Here is a tiny trained network, its code and every weight. The questions are about switching its units off for an input and a class, where a switched-off unit gives its printed mean instead of its output.

import numpy as np


def w(rows, s, z=0):
    codes = np.array(rows[::2]) - 128.0
    scale = np.full(codes.shape[1], s)
    scale[-1] = z or s
    return codes * scale


def f(y):
    return np.maximum(y, 0)


def log_softmax(a):
    a = a - a.max(-1, keepdims=True)
    return a - np.log(np.exp(a).sum(-1, keepdims=True))


def net(x, mask):
    res = np.array(x, float).reshape(1, 4) / 4 @ E
    y = f(res @ A[0][:, :-1].T + A[0][:, -1])
    res = res + np.where(mask, y, B[0][:, -1]) @ B[0][:, :-1]
    return log_softmax(res[-1] @ U[:, :-1].T + U[:, -1])


A, B = {}, {}
E = w([
[181,178,84,113,142,165,200,125,186],'x0',
[76,170,88,190,66,47,137,85,155],'x1',
[72,91,104,211,205,193,146,63,123],'x2',
[162,10,156,182,4,171,158,222,225],'x3',
],0.012)
A[0] = w([
[103,151,61,154,127,40,109,91,161,18],'n0',
[166,149,121,99,178,167,143,137,116,108],'n1',
[173,184,112,93,154,125,200,76,140,102],'n2',
[155,190,132,47,85,106,85,155,135,31],'n3',
[125,186,130,108,162,90,96,131,27,2],'n4',
[102,128,128,183,174,198,111,68,162,157],'n5',
[151,120,161,115,146,178,131,123,61,70],'n6',
[157,84,178,76,165,139,139,138,91,64],'n7',
[95,194,106,114,174,139,123,126,120,134],'n8',
[50,81,198,97,137,87,6,115,70,18],'n9',
],0.012,0.0026)
B[0] = w([
[176,200,112,216,122,74,108,87,122,211],'n0',
[137,155,108,156,107,114,133,54,129,195],'n1',
[118,152,186,130,152,196,199,135,190,226],'n2',
[32,99,85,68,222,63,87,112,76,214],'n3',
[151,94,190,138,70,115,170,252,116,247],'n4',
[47,80,109,94,161,80,117,157,90,225],'n5',
[168,197,99,170,126,74,77,134,111,182],'n6',
[185,180,128,209,84,96,122,96,89,192],'n7',
[83,73,124,134,74,80,127,184,161,223],'n8',
[139,146,157,79,159,178,184,42,199,239],'n9',
],0.011,0.015)
U = w([
[131,65,178,167,38,123,94,229,151,112],'0',
[52,104,69,113,206,78,24,124,69,126],'1',
[200,194,100,253,106,82,37,80,85,21],'2',
[134,148,150,103,145,174,146,81,235,253],'3',
],0.012,0.0027)

Each question gives the input, the list of numbers given to net, and the class t.
The units are the neurons (one row each of A and B). Each row of codes is followed by its name. A weight is (code - 128) times the scale printed after its matrix; where a second scale follows, it is the last column's (A, B and U).
mask holds one flag per neuron, in row order. A switched-off neuron (its flag False) gives its mean, the last column of its row in B, instead of its output. The means were averaged over made-up inputs and are rounded, as every weight is.
A unit's drop is (log p(t) with every unit on - log p(t) with that unit switched off) / (log p(t) with every unit on - log p(t) with every unit switched off).
The circuit of an input: a set's keep is (log p(t) with only the set's units on - log p(t) with every unit switched off) / (log p(t) with every unit on - log p(t) with every unit switched off). Starting from all 10 units, units are removed one at a time, each time the one whose removal leaves the highest keep (on an exact tie, the one counted first), for as long as the keep stays at least 0.8.
units of the circuit, in order: the units of the circuit, biggest drop first
most important unit: the unit with the biggest drop
k most important neurons: the k neurons with the biggest drops, biggest first
drop when u is switched off: that unit's drop, to one decimal
input [-7,-1,-3,-8], class 0: most important unit : n4
input [-6,-1,-2,5], class 3: units of the circuit, in order : (n4 n9)
input [8,1,4,-8], class 0: 4 most important neurons : (n8 n4 n9 n5)
input [-6,-4,0,4], class 3: 3 most important neurons : (n9 n4 n0)
input [-5,-2,-4,-3], class 3: 2 most important neurons : (n9 n5)
input [5,4,0,-5], class 0: units of the circuit, in order : (n8 n4)
input [5,-2,-4,-5], class 0: 2 most important neurons : (n4 n9)
input [-2,3,-7,6], class 1: units of the circuit, in order : (n3 n4)
input [5,8,1,2], class 2: 2 most important neurons : (n0 n9)
input [2,6,5,3], class 2: 4 most important neurons : (n3 n0 n4 n8)
input [3,4,6,-6], class 0: units of the circuit, in order : (n4 n8)
input [2,-6,3,-5], class 2: 3 most important neurons : (n6 n1 n7)
input [7,7,-7,-8], class 0: 4 most important neurons : (n4 n2 n8 n9)
input [4,-3,8,5], class 1: units of the circuit, in order : (n5)
input [-8,-8,-5,-1], class 2: 3 most important neurons : (n7 n6 n2)
input [4,4,1,-7], class 0: 2 most important neurons : (n4 n8)
input [-2,6,5,4], class 2: 2 most important neurons : (n3 n4)
input [1,-1,2,-3], class 0: 2 most important neurons : (n3 n9)
input [5,-6,-7,-6], class 1: drop when n1 is switched off : 0.6
input [-8,-4,-3,-1], class 3: units of the circuit, in order : (n9)
input [-2,-2,-4,0], class 1: drop when n3 is switched off : 0.2
input [-1,-7,-5,-2], class 2: drop when n8 is switched off : 0.0
